Rows lie near named flat spaces through zero. A row that begins with a name and a colon came from that space; any other row is followed by the name of its block's space that it lies nearest.
rd-zl: [ 203 -194  148   77  162  250 -153  194   30 -160    5 -212 -130   55
  -84   -1  -31 -224  -54  -11   -8 -114   39]
rm-zd: [-158 -260 -284   71  270   41 -165   38   11  274 -149 -208   -1  102
 -287  -30   69 -127 -153   68 -267  -94 -463]
rc-sg: [  38  101   21  -38 -229 -158  116    4  -21  -91 -109  269  -37   27
  150  -26   63   97   39  -84  124   95   43]
rc-sg: [ -40   59  -33   98 -187  -95    9  104  -32  159   96  108 -115  181
  -33 -142  226   50  -51 -337   61 -125 -372]
rc-sg: [ 226   70  193 -107  -43 -223  105  -13    6  171  -32  218   16   80
  213    6  -32    2   54  146   86  135  -32]
rm-zd: [ -22   60  -19  -92  -44 -228   94 -104    5  171  220   37   15  193
   95  123  -69  110  -16  -53  -21    5   33]
rc-sg: [-156  -34  -47  200  246  265 -213   66   29 -199   53 -381  140   34
 -241  146 -187  159   39  -87 -150 -461   90]
rc-sg: [  -4   54    3  -70 -188 -164  137  -38  -45  -44 -210  271  -18  -58
  134  -70   85   30   17   34  109  231   21]
rd-zl: [-120  185   28  -94 -243 -130  149  -65 -106   28 -109  244   73 -236
  109  -19   27   81   56  121  173  154   99]
rm-zd: [  -3  160  190   -4   66 -153   39  -65  -14  189   33    5  192   59
   44   59 -106  198   81   33  -19 -117   -4]
rd-zl: [  17  232  210  -14    5  -99  105 -164   -7  152  600 -119  111  103
  214  132 -202  186  151   53  145 -110  197]
rm-zd: [ 128 -210   25   52  185  132 -137  151   19   54 -284  -67  -59  -18
 -141 -115   86 -226  -80  100  -99   15 -256]
rm-zd: [-292   62   -2   26 -124 -203  136  -86 -146   -7    5   17   75   82
   54   73  -49  201    8  -12  126    1   49]
gh-mq: [ -67  -63 -118   89  109  106  -69  -23   49 -175 -110  -96   42    3
  -79   -3  -24   60   22  -26 -101  -57   24]
rd-zl: [ 236   28  104   20  283  170 -171   21  169   -1  113 -193  115   38
  -78  104 -171   38   68  -11 -218 -258  115]
gh-mq: [-180  182   21  -37 -111  -23  138 -199  -53   -6  294  -25   78 -149
  107    1  -39  110   83   35  129  121  229]
rc-sg: [  15  -87 -269  -35 -295  -86  113   13   16 -275 -320  372 -214  -16
  124 -155  238  -72  -41 -104   90  342  -53]
rd-zl: [  17 -141 -104  122  191  140  -41  -70   63 -298 -102 -108   26    6
   73  -16 -102    6  108  224   -5   80   76]
rc-sg: [-172 -120 -141   91   42   97  -92   88  -51  -87 -183 -106   -9  -18
 -177   10   22  -16  -69  -24  -54 -124 -104]
gh-mq: [ -62   82  219   74  184   53  -76   -7   14  -52  -23 -227  200   59
 -150   91 -135  202   24 -179 -150 -272  184]
rd-zl: [ 110 -111 -170 -233  172   21 -135   54   62  277 -181   -2   55 -177
 -168  204 -135 -206 -117  325 -259  -33  -15]
rm-zd: [-298 -119 -375  169  -59  206 -129  114  -66  -82 -257  -30  -63 -185
 -252 -150  196  -71  -66  -19  -17  -96 -361]
gh-mq: [ -20  191    4 -177 -411 -392  211   -7  -72  204 -247  507  -38   -3
  113  -90  229   99  -65 -209   86  219 -127]
rc-sg: [ 167  -68   20  113  163   57 -102   69  101 -175 -130  -39   33  162
   20   39  -94   82   77    2  -81 -163  -23]
gh-mq: [-537  -31 -323  309  -75  151   26 -137 -106 -182  320 -268  -56   49
  -95 -174  158  145   24 -218  131  -54 -204]
rm-zd: [-254   77 -174  120  -77    9   26  -82  -30  -84  -58   22   68  -61
  -47  -96   87  172   53  -95   16  -23 -103]
gh-mq: [ 174 -126  -81  -56 -126  -49   61   55   22 -178 -185  232 -179   30
  165  -51   74 -147  -13   93  103  250    4]
rd-zl: [  15  -15  -88   99  -91  -35   43    8   -3  -68 -100  160  -66   34
  115 -156  126   14   67   33  120  108 -222]
rd-zl: [  10  -71  -24   60   21  283  -56   20   31 -337  -50 -102  -70 -189
  -48  -86   36 -120   15  -15   24   83  207]
gh-mq: [-152 -272 -380  208  230  351 -233   65   81 -234 -155 -276  -70  -29
 -290  -91   81 -114  -66  -52 -214 -128 -211]
gh-mq: [ -42 -223 -102  248  276  294 -191   61   80 -315   34 -369  -45  173
 -166  -14  -44   -8   -4 -137 -133 -220  -24]
gh-mq: [  85 -278 -223    8  119  398 -150   70   94 -317  -72 -171 -207 -197
 -143  -81   76 -360  -95   58  -99  160  118]
rm-zd: [ 279 -236  -32  -62  221 -134   -1   -8   83  -45 -200   71  -24  211
  203  132 -192  -93   41  412  -43  158   -9]
rc-sg: [ 533  -63  173 -112   80  -21   -9   60  178 -206   52  118 -103  195
  271  145 -183  -84   81  103   -1   59  294]
rd-zl: [  63  194  210  -99  -58   -1   -6   22    3  181  263  -46   55  -51
  -51   84  -44   38  -19 -175  -24 -170  157]
rd-zl: [ 284 -105 -151  130  538  342 -200 -177  296 -242  294 -343  137   23
  114  116 -349   21  262  424 -199 -110  179]
rm-zd: [  28  339  252  107 -273   50  181 -116   -4 -516  -81  256  111 -230
  295 -169   26  295  289 -104  307  152  421]
rc-sg: [-229   95 -201  -12   56   29  -39  -98  -31   92  245 -150  160 -112
  -43  234 -233  144   70  237  -17 -228   91]
rm-zd: [-312  -53 -202   92  -52  123    5  -56  -72 -216  -22 -119  -14 -111
 -102  -31   41   31  -23  -43   36   27   67]
gh-mq: [ 221 -206  -67   75   10 -185  -58  228   10   66 -349  221 -132  332
   79  -12   55  -55  -33   83   21  -76 -463]
rd-zl: [  70  104  157   48   -7  -41   -7   24   26  103  224  -50    8  167
    6   -9   16   98   16 -239   -5 -169  -49]
rc-sg: [ -44  -95 -177  177  -62   -6  -87  163    4 -124 -238   82  -85  194
  -80  -66  124   80  -24 -201  -17 -194 -325]
gh-mq: [ 209  168  244 -198   71 -128   19  -30   39  241  -17   93  180  -97
   63  158 -182   46   50  186  -74  -37  189]
rm-zd: [  67  -56  137    3  310  234 -168   50   27   32  -31 -283  145 -170
 -160  108 -198  -95   16  246 -131 -176  131]
[-276  -41 -215   55 -168   51    0   64 -125 -114  -72    6  -59 -110
  -83   24   44   -3  -47   19  117  -57  -51]  rm-zd
[ -95  -82  -36   61  -12   46  -11   34  -34  -83 -229    4  -37  -38
 -101 -133  140  -47  -60  -97  -23   84  -99]  rc-sg
[ -52  -33   50   30  -57  -86   16   68  -53   13 -142   40  -31  108
  -52  -38   84   27  -68 -160    2  -23 -101]  rd-zl
[ 165   80  -15  -86  177  158  -88  -91  154  -11  288 -148   94 -100
   11  164 -213    6   85  119 -144 -112  287]  rm-zd
[ 284   39  185  -10  -64  -23  103  -20   54 -358 -158  224  -16  -22
  320  -26  -82   32  174  173  187  217  287]  rm-zd
[-127  138  106    1  -87 -113   84  -39  -84  -87 -213  111  159  -94
   49   45  -73  201   78   59   83  -14  146]  rc-sg
[ -69   69    8   13  -60   -3   14  -28   -2  104  239  -64  -34   57
  -50  -45   85   26  -41 -231  -13  -53  -46]  gh-mq
[  -2 -257 -123  161  -56   37  -53  197  -56 -120 -145   10 -245  216
  -28 -126  174 -156  -96  -95  101   -4 -352]  gh-mq
[ 370  -25   23 -155  369   34 -100  -99  202   40  191 -122  159   34
  158  345 -448   -3  145  490 -179 -102  320]  rm-zd
[-204  -30    9  139  300  289 -169  -27  -13   -2  158 -446  165 -127
 -246   61 -148   26   22   83 -125 -274   55]  gh-mq
[-189   44   26    5 -135  -43   58    5 -108  102  -54   32  -14  -83
  -88 -115  157  -12  -75 -135   57   64 -105]  rc-sg
[-306  191   26 -108 -336 -269  246 -133 -188  119   91  184   31  -92
  110    6   64  134  -20  -42  220  185  103]  rd-zl
[ 353  255  350 -223 -246 -399  277  -97   11   77  -40  491   42   43
  462   18  -56  116  152  143  230  320  230]  rc-sg
[ 188 -221  -58   71  301  149 -212  119  142   11  -41 -215  -55  213
 -175   33  -28 -116  -81  -92 -268 -196 -160]  rd-zl
[ -51 -229 -178   10 -163   98  -19  168  -67 -241 -466  157 -223 -126
 -107 -165  245 -250 -152  -52   48  225 -118]  gh-mq
[  17   52   37 -144  127 -191  -11  -48   10  327   60  -34  155   85
  -32  229 -193   87  -28  136 -153 -142   15]  rd-zl
[ 118  -41  330    6  149   40  -66  122  -35    6  -90 -150   59   57
  -73   73 -108  -35  -33   -8  -28 -145  117]  rc-sg
[-411 -236 -289  309 -111  159  -50  114 -129 -340 -250 -120 -183   90
 -218 -236  291  -13 -118 -321   73  -23 -314]  gh-mq

Rows lie near named flat spaces through zero. A row that begins with a name and a colon came from that space; any other row is followed by the name of its block's space that it lies nearest.
sr_jl: [ 166  118  126 -123  208 -339 -121 -207 -166 -222  -27  -34   66    1
   72 -250  137 -149 -138  387   97  292    4]
fz_jj: [-119 -197   79   -4  -84  201  -56   63  -49   93 -182   70   46  120
  143 -286 -146 -111 -131  376  102   48  176]
sr_jl: [   3  180   52  -45  -34    1 -224  330  177 -118  193  -34  291  166
  -58  367    6  -92 -257 -218  -71  -83  134]
fz_jj: [-311  175 -143  151  260  121  112 -123   25 -193  -97   45   80 -175
  -62  194  269 -265 -148    4    3  -25 -198]
fz_jj: [-228  -95 -421  222  245   90  173  162   36   52   76  -40  -57 -173
  -77  268  283  -43  -13 -178   44 -156 -204]
hh_lm: [-116  508  315 -216  -38 -162  -65 -149  225 -278   82 -119  315  -82
 -111  233   92  -33 -207  -83  -30  106 -287]
zc_gp: [ 141 -218  -26  161  -72  -38 -125 -179 -128   61 -120  140 -155  115
  -68 -190  -68  -50   14   -8  -72  -29  132]
sr_jl: [ -36   25  141 -153  -21    4  117 -146  167   43    6 -165 -123  -23
   53  -63  -66   65  122  154  109   79 -302]
fz_jj: [-248   79  111  -96   77  152   99  -27  202   38  -78 -131  153   -8
   -1  121  -28  -86  -74  120  -63  106 -328]
sr_jl: [ -13   17  -79   98  279 -272  201 -383 -223   18   25  206 -268  155
  -84 -180  242  -86  101  398  -60  166  172]
zc_gp: [ -75   84  -88  -65  -27  114   96  191  -86   40   80   99   33  -64
   26  201   26   26   74 -136 -152   15  199]
sr_jl: [ 142 -480   14  -26  -45 -167  130   15 -146  469  -69  -49 -125  268
  103 -619 -218  341  164  532   91  135  139]
hh_lm: [  66 -115   28  163  254   -3 -205  -38  -78 -104 -121   38   88   82
   -4  -64   10 -291 -187  213   23   22   16]
zc_gp: [  29  321  258 -226  -89  -47 -111  231  -38 -117  110    1  375 -126
   18  169  -74   85 -102  -83  -83   69  134]
ll_gf: [  -6 -105  -81   93   30  152  -49  295 -135   74   64  100   34 -152
   16  126  -38   11   25  -77   25 -155  175]
ll_gf: [-294  436   81  -96  207   41  -15   99  213 -376  -36 -122  472   78
   95  152  203 -282 -420  185  111   91  -47]
ll_gf: [-238  293  115  -70  156   24  -26  120   99 -211  -21  -87  413  -94
   33  109  122 -134 -305  161  100   50 -117]
qm_cl: [-263  319  101 -205 -152  -57 -177   43  282  -96  124  -56  345   68
 -227  511  147 -172 -390 -272 -321  193 -270]
qm_cl: [-116  211   55 -125 -105   21 -141  113   67 -158   32   -6  242  -65
  -20  205   73 -118 -244 -129  -66   73  -15]
fz_jj: [ 138  -13 -192  410  204  -72 -236  -76 -236 -233  -17  255  -35 -112
 -189  151  196 -242 -119 -286  -36 -251  202]
ll_gf: [  42  -27  233 -199 -124  134 -128  197   66   70  -43  -87  203   57
  109   -5 -257    3  -52   81  -66  109   10]
sr_jl: [ 228  -97  -52  126   73  -99  -71 -240 -550  -73 -170  383 -182  -74
   26 -292   36 -144  115  140 -168  135  505]
ll_gf: [  46 -108  -26   52  -18   79 -138  161 -132  -41  -89   96   98  100
  121 -168  -58 -110 -140  146   63  -11  331]
qm_cl: [ -51  433  340 -414 -122   27  -70  372  215  -68  269 -164  414 -104
   11  480 -120  110  -73 -188 -141  107  -96]
ll_gf: [ -58  -93  -57  146   56  -14   47 -142  -80   55  -32   74 -133 -141
  -93  -52   70   10   50   37   58  -82 -110]
hh_lm: [ -84  307  255 -129   21  -28  -35  -74  153 -149   63  -79  176 -122
  -75  216    8  -36  -75  -39  -10   29 -250]
ll_gf: [  41 -116  -85  -53 -129   99   44   68   79  116  129    3 -291   69
   27  128  -53   31  173 -116   -7  -52   41]
sr_jl: [ 101   30 -173   57   70 -172 -238  214   -8 -162  163   -9  112   67
  -43  179  190 -134 -255 -147   39  -32  129]
fz_jj: [-115  234  117 -208  -81   -7  113 -120  122  -59  -31 -100  107  -62
    7   72   12   42    9  -55 -108  167 -212]
hh_lm: [ 150  -73  -56  191  246 -126  123 -377 -247  -16  -83  221 -320  153
  -33 -208   71 -113  213  220  -87   44  243]
zc_gp: [ 300 -349  194  243 -139 -209 -300 -432 -175  126 -225  212 -164  320
 -176 -477 -212  -40  -51  179 -100   -3  177]
ll_gf: [ 269 -340 -300  151  -33 -166    1  100 -227  182  117   91 -321   65
   12 -193   35  185  191  -65   74 -108  300]
qm_cl: [-153   65 -177  178  174  -77   35   72   58  -35   14  -37  232   -9
 -135  134  200   -3 -188 -124  -28  -91 -116]
fz_jj: [  44  -81  -65   90   42   32 -111  -48    7  -57  -34   17  -80   10
  -32   63   27 -155  -47  -77  -16  -27  -51]
sr_jl: [ -91  115  199 -138  -94  -15   76 -175  168   27  -30 -105   28    2
  -33  -23  -68   76   24   62  -10   82 -263]
hh_lm: [ 137 -182 -301  230 -166 -138  -98  -49  -98  -18   23  108 -219   31
  -82 -130  133   74  -23 -278   96 -197  187]
sr_jl: [  23  -23   38    4  -27   -5 -121 -306 -112  -88 -168  165 -111  111
  -39  -65   23 -283  -79   72 -212  203   80]
qm_cl: [  82  -61  255 -159  -33 -179  122  -92  -76  270   70    8  -50  104
  -17 -233 -166  265  188  353  -42  149   38]
fz_jj: [   3  260  325 -272  -11 -253  174 -145  185  111  196 -157   58   67
  -98   65  -61  281  149  129  -67  149 -258]
qm_cl: [ 103   54  395 -355 -213 -120 -247   49  249   30   -1 -232  291  284
   55  -87 -253   13 -221  186  -70  282 -152]
fz_jj: [-109  278   37 -112 -228   61  -50  -37  206 -176   79  -44   34 -140
  -87  330   70  -27  -69 -411  -57  -54 -192]
hh_lm: [-181 -141  -24  -76  -81  159  224  156  110  327   73 -116  -65 -182
  -21  100  -98  263  200  -33    9  -56 -296]
ll_gf: [  44 -220  137  -30  -68  151  147   43  -35  326   12  -20 -184 -151
   14  -73 -270  261  348   67   18  -88 -125]
hh_lm: [  21   22  305  -66  -69  -89  -31 -113   67  169  127   21  -47   -9
 -174   83 -141  136   95   79  -57  -18 -165]
sr_jl: [-224  227 -117  -10  -79  -91   76 -261  331 -160   97 -176 -113 -196
 -193  302  286  -15  -82 -351   78  -62 -598]
hh_lm: [  59 -356 -315  274  167  -94   11   38 -235  156  -75   88  -93   24
  -27 -239  110   21  -12  108   41  -53  130]
hh_lm: [-177  315   72 -275  102    6  178   65   82 -130  -57 -163  333  -15
  155   25   71  -15  -94  149  -71  279  -92]
ll_gf: [ -12  -53  -65  134   -2  -89  160 -150 -245   46  -49  162 -150 -138
    6 -326   73  172  130  176  173  -99  189]
fz_jj: [ -69  322  169    6   88  -81   28  -65  103 -109  114   -5  180  -99
 -175  286   59   47  -17 -171  -83  -85 -158]
zc_gp: [  59  149  192  -32  134 -219  -55  -16   60  -17  125   -6  172  245
  -92   41    1   10 -102  179  -57   56   81]
zc_gp: [ -28 -185 -162   72  -29  115   82   -6  -42   95  -72   28 -174   -2
   55  -93   -7   -1   94   -1   24  -33   30]
zc_gp: [ -53  -77  -47  106  209   -4   58  -93   31  -34 -114  -71    8   78
   57 -178   53  -98  -61  257  137   11  -98]
ll_gf: [  58 -181  239  -95 -148  158   32 -224  101  168 -183  -44 -180  179
   78 -237 -315    8  176  195  -56   96 -103]
zc_gp: [  68  132  209 -149  212 -138 -104  203  -23 -121  -24 -142  439  128
  164 -182  -51  -39 -234  406  109  180  112]
qm_cl: [ -24  -10  -27   11  -52  -40 -142  -36   28  -85  -70  -20   94   19
  -25  -27   57 -112 -199  -30   -3   54  -64]
sr_jl: [  64 -286  320 -189 -271 -118  -57 -286    6  360 -204   23  -19  452
  -14 -491 -324   98  -22  463 -232  356   44]
sr_jl: [ -91 -172  288 -133   27   77  178 -191   47  270 -259  -90   71  246
  123 -451 -283   82   77  587  -40  247 -107]
qm_cl: [ 143 -157 -114  122   81  114  309  -17 -340  191   69  266 -467  -85
  100 -143  -82  187  536  102   37 -164  449]
qm_cl: [ 218 -167   80  -91  -85  -49   15  176 -142  200   74  -17  -59  -34
   96 -185 -204  269  217   86   56   -9  165]
hh_lm: [-181  154  494 -381   -7   68  122  128  153  287   98 -110  294   49
  -14  147 -275  158   56  364 -206  259 -206]
fz_jj: [ 135  -11  -73  161  141 -294    0  -88 -116   37  197   97 -145    5
 -185   41  152  107   74  -25   26 -112   66]
zc_gp: [  69   32   61  181   63  -95 -212 -236 -157 -119  -99  208   49   -6
 -198   55   58 -206 -136 -102 -204    5   61]
qm_cl: [ -74 -247 -189  175  -68   42  -23 -178  -33   36 -186   69 -167  101
   -1 -257   66 -113  -99   90   70  -18   14]
hh_lm: [ 339 -527  -18  218  -34 -158 -345   51 -214  217  -28  124 -153  249
  -45 -353 -169  -17  -73  219   68  -65  281]
zc_gp: [-162  220  -42  -26  270   28  -58  225   -5 -199   43  -59  350 -195
   10  288  191 -202 -247    6   -7   64 -111]
ll_gf: [-151 -100 -149  173  180  157  212   23   30   81   53   27 -230  -68
   16   45   76   -4  152  119  193 -206  -46]
hh_lm: [  25  178 -123   55  -41 -316   42 -335   36 -201    0  -36  -69  -13
 -110 -113  263   61  -70 -154   72   14 -133]
qm_cl: [-328   92 -210  125   25   94  210  -37  -39   28   48  131  -73 -270
 -136  211  248   18   15 -139   -6 -123 -104]
zc_gp: [-274   40  239 -348   98  124  326  259   62  247  -56 -188  327  106
  291 -295 -177  194   10  717  113  283   12]
fz_jj: [ 217  190  -88    9   20 -164    4  -67 -108 -212   87   29  -84 -110
    0   73  113   55  131 -299  -13  -47  125]
zc_gp: [ 168 -286  -79  218 -141   26  -75 -341 -167   46 -235  175 -323   66
  -39 -317  -91  -52  122  -68  -49  -62  118]
qm_cl: [-209   54    2  -47  -27   80  176  140   85   97   64 -125   86 -313
   -1   59   25  227   57  -18  181 -114 -284]
[ 184   61   41  -29   94  -31  151   -9 -255   13   76  125 -171 -146
   75  -44  -52  138  340   29  -14  -20  254]  hh_lm
[-144   71  177  -22  -41  188   -2  -68   33  -25 -262   -6  281  -24
   27  -85 -146  -64 -105   42 -126   70  -89]  sr_jl
[-286  300   95 -100  217  -25  -77  195   67  -82  163  -19  406 -207
 -173  511  201 -173 -296   -9 -167  118 -256]  zc_gp
[ 143  -41    5  268  -71  -24 -126 -368 -201  -91 -166  292 -177   16
 -175  -80  -14 -116   55 -223 -183 -116  192]  zc_gp
[ 295 -262  267 -172 -135  -99  -48   18 -246  262  -78   47  -45  151
  161 -501 -350  221  186  420   -7  189  311]  sr_jl
[  -5  -96 -144    1 -223    2 -104  -33   31  -10   35   39 -192  -11
  -35   38   74  -51  -60 -177   25  -22   -5]  fz_jj
[-234  106 -267  431  340  -71  -42  -18 -274 -195   -9  233  176 -463
 -259  204  423 -160 -243 -141   79 -252  -65]  ll_gf
[-168  -74    5   53   70  -17  384 -138   -8  250  -90  -71  -28  -95
   -1 -303  -29  341  220  245  118  -44 -195]  sr_jl
[-107  102  161 -131  -48  101    8   72  115   55   62  -76   98 -174
  -54  235  -78   43   27  -87  -66   15 -259]  ll_gf
[ -51 -109 -187  229  113  -24  178 -190 -305   47  -78  268 -244  -62
  -21 -232  145    3  134  177   48  -74  279]  qm_cl
[ -72 -342   50  191  213  197  250 -144   28  292 -138  -54 -270  -15
   45 -273 -183   93  293  392  204 -151 -238]  ll_gf
[  10  102 -164  129  156   80  -75   98 -111 -225   16  102   22 -137
   14  212  155 -213  -64 -185   -2  -98  144]  sr_jl
[ -71  -12  240 -206 -278  -56    6  -84  104  259  112    5  -60   17
 -149   74 -139  186   67   19 -154  111 -177]  zc_gp
[ 133    3  -20  -19  -20 -163  -16 -274    5  -16   37   43 -235  147
  -96   37   55  -62   90  -87 -165  116  -26]  zc_gp
[   9  -19 -116  122  166   71  161  175   15   48   57  -67   17  -68
   37   58   -5  143  154  -85   97 -196    3]  qm_cl
[-201 -115 -320  378    2  225  195 -189  114   29   -9   95 -407 -172
 -168  192  159  -12  182 -367  116 -414 -214]  zc_gp
[ 139 -122 -102  -60   15  -48  -55  214    0   20   57 -105    8  117
  139  -89  -25   29  -20   60   95   39  122]  zc_gp
[  76  254  366 -303 -368  -90 -118   -5  245   -5  191 -113   72  -11
  -90  196 -182  208   27 -235  -50   13 -167]  sr_jl
[  13   -9   26   16   34   28   77 -267 -178  -59 -191   76 -117 -189
   47 -203    3  -49  120   93   -8   91  -53]  sr_jl
[-260   55 -371  195  150  241   66  107   53 -208 -133    0  103 -102
   48  191  250 -260 -188 -226   21 -107  -41]  hh_lm
[ 170  114  -15   68    0 -130  -29  -73   -4  -95  115   80  -97  145
  -77  100   35   22   78 -201  -71  -96  197]  zc_gp
[  29 -171   55  240   71   54 -342  184 -270  -16 -178  199  358  -56
  -64 -122  -76 -166 -325   97  -42  -82  257]  zc_gp
[   4  -39  228 -120 -124   65  252 -165   12  246  -23  -37 -183 -126
   14 -159 -234  316  378  103   10   -8 -171]  ll_gf
[ 208  -77  207 -371 -193   63   76   79   24  126  -19 -145 -115  161
  302 -268 -317  155  251  239   22  235  138]  hh_lm
[ -94  100   59  -37    0   60   -4  -51  116  -85  -46  -17   66  128
   24   30    6 -122 -104   63  -15   43   -6]  qm_cl
[ 237  -12 -175   69   55  -35  -68  393 -275  -17  172   73   69 -292
   25  174   19  168  139 -350   -8 -172  276]  qm_cl
[ -81  118   54    4   97  -16  113  -90  -34  -41    6   27   -1 -109
  -12   -6   61   18   50  106   55   -7  -48]  qm_cl
